Below are the code and all the weights of a small trained network. Each question names an input and a target symbol and asks about switching units off, where a switched-off unit gives its printed mean instead of its output.

import numpy as np


def w(rows, s, z=0):
    codes = np.array(rows[::2]) - 128.0
    scale = np.full(codes.shape[1], s)
    scale[-1] = z or s
    return codes * scale


def f(y):
    return y / 2 * (1 + np.tanh(0.7978845608 * (y + 0.044715 * y**3)))


def softmax(a):
    e = np.exp(a - a.max(-1, keepdims=True))
    return e / e.sum(-1, keepdims=True)


def log_softmax(a):
    a = a - a.max(-1, keepdims=True)
    return a - np.log(np.exp(a).sum(-1, keepdims=True))


def net(x, mask):
    ids = ['αγδεζθμξπστφψω'.index(c) for c in x.split()]
    T = len(ids)
    res = E[ids] + P[:T]
    u = 0
    for l in range(2):
        r = res
        for j in range(2):
            rows = slice(3 * j, 3 * j + 3)
            q, k, v = (r @ M[l][rows].T for M in (Q, K, V))
            z = softmax(np.where(np.tri(T) > 0, q @ k.T / 3**0.5, -1e9)) @ v
            o = O[l][rows]
            res = res + np.where(mask[u + j], z, o[:, -1]) @ o[:, :-1]
        u += 2
        y = f(res @ A[l][:, :-1].T + A[l][:, -1])
        res = res + np.where(mask[u : u + 4], y, B[l][:, -1]) @ B[l][:, :-1]
        u += 4
    return log_softmax(res[-1] @ U[:, :-1].T + U[:, -1])


Q, K, V, O, A, B = {}, {}, {}, {}, {}, {}
E = w([
[115,181,121,112,127,235,145,123,126],'α',
[161,155,164,165,92,62,79,223,138],'γ',
[158,175,187,71,211,120,194,203,114],'δ',
[119,69,123,145,80,106,189,38,72],'ε',
[139,160,250,117,151,145,178,130,118],'ζ',
[209,161,68,118,99,58,102,49,123],'θ',
[62,145,108,176,170,84,106,21,174],'μ',
[40,138,84,158,214,95,160,174,150],'ξ',
[115,110,82,109,129,162,181,208,78],'π',
[149,179,177,177,120,34,78,97,178],'σ',
[135,142,114,140,142,121,130,253,103],'τ',
[207,191,78,116,83,180,89,135,114],'φ',
[80,88,160,224,131,72,153,240,97],'ψ',
[76,133,30,203,51,147,86,120,152],'ω',
],0.0053)
P = w([
[85,85,163,76,112,148,90,134,92],'0',
[91,213,181,220,157,109,163,113,117],'1',
[61,140,55,24,63,88,217,119,146],'2',
[234,21,83,166,191,155,170,113,214],'3',
[95,158,61,2,64,56,244,138,146],'4',
[117,182,141,223,76,236,150,100,77],'5',
],0.0057)
Q[0] = w([
[158,162,117,180,61,170,179,136,136],'0.h1',
[60,228,184,178,106,183,113,92,19],'0.h1',
[163,53,187,188,168,231,37,138,89],'0.h1',
[151,110,115,206,117,154,137,62,88],'0.h2',
[140,133,158,252,222,133,144,86,103],'0.h2',
[164,94,97,115,167,140,154,97,202],'0.h2',
],0.018)
K[0] = w([
[166,90,146,157,182,136,87,111,154],'0.h1',
[164,38,95,96,114,158,124,128,206],'0.h1',
[186,178,107,193,133,103,254,166,189],'0.h1',
[153,125,84,173,119,131,185,96,127],'0.h2',
[141,148,126,221,148,142,172,122,177],'0.h2',
[155,59,137,128,137,128,123,139,190],'0.h2',
],0.021)
V[0] = w([
[143,151,245,240,107,49,40,176,229],'0.h1',
[51,182,42,149,249,197,109,248,167],'0.h1',
[29,100,152,147,232,112,192,53,124],'0.h1',
[152,66,151,239,125,173,215,136,137],'0.h2',
[168,198,129,146,144,237,157,136,189],'0.h2',
[129,210,126,142,66,84,179,96,71],'0.h2',
],0.013)
O[0] = w([
[56,175,74,78,244,145,75,161,161,167],'0.h1',
[112,107,133,244,214,151,204,81,111,86],'0.h1',
[119,149,113,127,116,77,154,106,2,202],'0.h1',
[177,169,83,175,107,145,79,214,113,249],'0.h2',
[200,183,143,162,119,153,126,83,89,98],'0.h2',
[77,179,147,158,193,142,115,131,173,232],'0.h2',
],0.0093,0.002)
A[0] = w([
[102,186,170,122,83,151,144,66,206,125],'0.n1',
[54,236,97,153,201,92,99,146,67,6],'0.n2',
[182,122,137,255,218,153,133,131,195,52],'0.n3',
[97,80,145,110,132,198,47,28,86,3],'0.n4',
],0.0097,0.0011)
B[0] = w([
[146,169,115,162,128,98,98,178,152,173],'0.n1',
[84,151,146,115,112,133,94,63,2,255],'0.n2',
[123,132,89,21,130,169,139,147,221,237],'0.n3',
[117,159,165,105,147,195,116,52,157,121],'0.n4',
],0.0088,0.0074)
Q[1] = w([
[182,96,53,79,159,70,141,172,121],'1.h1',
[209,37,50,125,237,69,78,105,91],'1.h1',
[198,84,128,176,147,254,39,107,90],'1.h1',
[95,133,77,89,46,99,247,104,153],'1.h2',
[58,130,93,118,196,88,237,142,145],'1.h2',
[168,154,66,184,74,84,128,183,103],'1.h2',
],0.012)
K[1] = w([
[84,195,214,155,86,178,99,143,136],'1.h1',
[32,252,197,169,89,99,201,182,154],'1.h1',
[135,214,25,138,173,84,153,182,127],'1.h1',
[84,106,206,106,81,6,170,198,165],'1.h2',
[59,76,212,168,162,107,120,199,139],'1.h2',
[159,162,77,166,83,94,154,202,119],'1.h2',
],0.013)
V[1] = w([
[118,150,44,138,122,1,113,11,193],'1.h1',
[225,211,227,85,188,125,138,82,134],'1.h1',
[118,141,90,204,40,233,73,71,148],'1.h1',
[166,192,94,136,129,113,161,92,106],'1.h2',
[200,103,154,119,171,148,95,75,139],'1.h2',
[120,56,154,175,163,82,91,196,118],'1.h2',
],0.014)
O[1] = w([
[69,81,161,156,145,255,144,242,118,88],'1.h1',
[50,193,166,152,39,84,174,123,174,67],'1.h1',
[153,124,224,121,195,156,33,96,126,140],'1.h1',
[102,74,128,151,109,129,108,139,89,132],'1.h2',
[107,133,67,145,122,91,149,154,135,2],'1.h2',
[168,193,103,141,126,184,159,102,126,53],'1.h2',
],0.0099,0.0072)
A[1] = w([
[185,100,161,228,79,80,144,98,42,62],'1.n1',
[186,81,115,44,106,165,157,161,236,4],'1.n2',
[221,52,128,185,134,83,220,124,249,124],'1.n3',
[118,122,127,174,203,171,46,170,143,214],'1.n4',
],0.011,0.0015)
B[1] = w([
[119,157,123,136,217,69,136,219,140,202],'1.n1',
[67,61,84,197,140,53,100,87,119,209],'1.n2',
[131,82,139,157,64,252,80,163,123,165],'1.n3',
[162,96,160,122,103,109,223,118,158,246],'1.n4',
],0.011,0.013)
U = w([
[113,170,153,172,157,70,125,121,133,103],'α',
[116,146,39,133,195,118,127,113,193,89],'γ',
[146,130,107,163,61,136,206,205,149,160],'δ',
[154,74,120,94,97,80,87,94,59,52],'ε',
[150,164,103,117,45,73,196,84,113,170],'ζ',
[57,82,138,168,127,99,127,129,173,4],'θ',
[67,111,187,109,100,173,129,109,64,139],'μ',
[110,119,111,194,191,141,185,140,82,52],'ξ',
[200,136,106,90,151,140,69,211,152,169],'π',
[82,138,102,4,163,169,105,185,205,141],'σ',
[145,108,104,193,121,185,92,112,114,162],'τ',
[122,169,189,122,117,156,69,89,154,223],'φ',
[154,176,103,129,168,182,138,76,71,196],'ψ',
[157,92,150,123,162,128,193,91,162,135],'ω',
],0.0046,0.0038)

Each question gives the input, a string of symbols that net reads in full, and the target symbol t.
The units are the heads (3 rows each of Q, K, V and O) and the neurons (one row each of A and B). Each row of codes is followed by its name. A weight is (code - 128) times the scale printed after its matrix; where a second scale follows, it is the last column's (O, A, B and U).
mask holds one flag per unit, layer by layer, with each layer's heads first. A switched-off unit (its flag False) gives its mean, the last column of its rows in O or B, instead of its output. The means were averaged over made-up inputs and are rounded, as every weight is.
A unit's drop is (log p(t) with every unit on - log p(t) with that unit switched off) / (log p(t) with every unit on - log p(t) with every unit switched off).
The circuit of an input: a set's keep is (log p(t) with only the set's units on - log p(t) with every unit switched off) / (log p(t) with every unit on - log p(t) with every unit switched off). Starting from all 12 units, units are removed one at a time, each time the one whose removal leaves the highest keep (on an exact tie, the one counted first), for as long as the keep stays at least 0.8.
units of the circuit, in order: the units of the circuit, biggest drop first
k most important neurons: the k neurons with the biggest drops, biggest first
heads that matter: for each layer, one digit per head in row order, 1 if its drop is at least 0.15 and else 0, layers parted by /
input μ θ τ τ θ θ, target γ: heads that matter -> 11 / 10
input τ τ ζ ε, target γ: units of the circuit, in order -> 0.h1; 0.n3; 1.n2
input φ ω ζ π α, target φ: units of the circuit, in order -> 1.h1; 0.h2; 0.n4; 0.h1
input ω τ ω π ζ δ, target τ: heads that matter -> 10 / 00
input ζ γ ω γ θ τ, target σ: units of the circuit, in order -> 0.h1; 0.n3
input ζ θ ε ζ π, target ζ: units of the circuit, in order -> 1.h1
input ζ θ μ ξ, target δ: heads that matter -> 01 / 10
input ω ζ θ θ τ, target ω: heads that matter -> 11 / 10
input ε μ θ θ θ, target ε: units of the circuit, in order -> 0.h1; 1.h2
input δ δ τ ε ω φ, target π: heads that matter -> 11 / 00
input γ π ω ω δ ψ, target ω: units of the circuit, in order -> 1.n4; 1.h1; 0.h2
input π π τ, target π: heads that matter -> 10 / 10
input ω σ γ, target ω: units of the circuit, in order -> 1.h1; 1.n4; 0.h1; 0.h2
input φ θ π μ ε π, target ξ: 3 most important neurons -> 1.n1; 0.n3; 0.n2
input ω γ ε σ φ, target ω: units of the circuit, in order -> 1.h1; 1.n4; 0.h2; 0.h1
input γ α φ ψ σ, target γ: units of the circuit, in order -> 0.h1; 0.h2; 1.h2; 1.n2
input ζ ε ψ γ ζ ξ, target σ: heads that matter -> 10 / 00
input σ α ζ, target σ: units of the circuit, in order -> 0.h1
input ε δ α τ ζ, target ε: units of the circuit, in order -> 0.h1; 0.h2; 1.h1; 1.n2
input ω δ ω τ δ ζ, target γ: 2 most important neurons -> 0.n3; 1.n2
input ξ π φ, target ξ: units of the circuit, in order -> 0.h1; 0.n3; 1.n1
input ω ω ε, target ω: 2 most important neurons -> 1.n4; 0.n3
input α γ ω ζ, target σ: units of the circuit, in order -> 0.h1; 0.n3
input ζ ω θ ζ ω τ, target α: heads that matter -> 11 / 10
input ξ σ σ σ, target μ: heads that matter -> 10 / 10
input ω ζ ω θ, target α: 2 most important neurons -> 1.n1; 0.n3
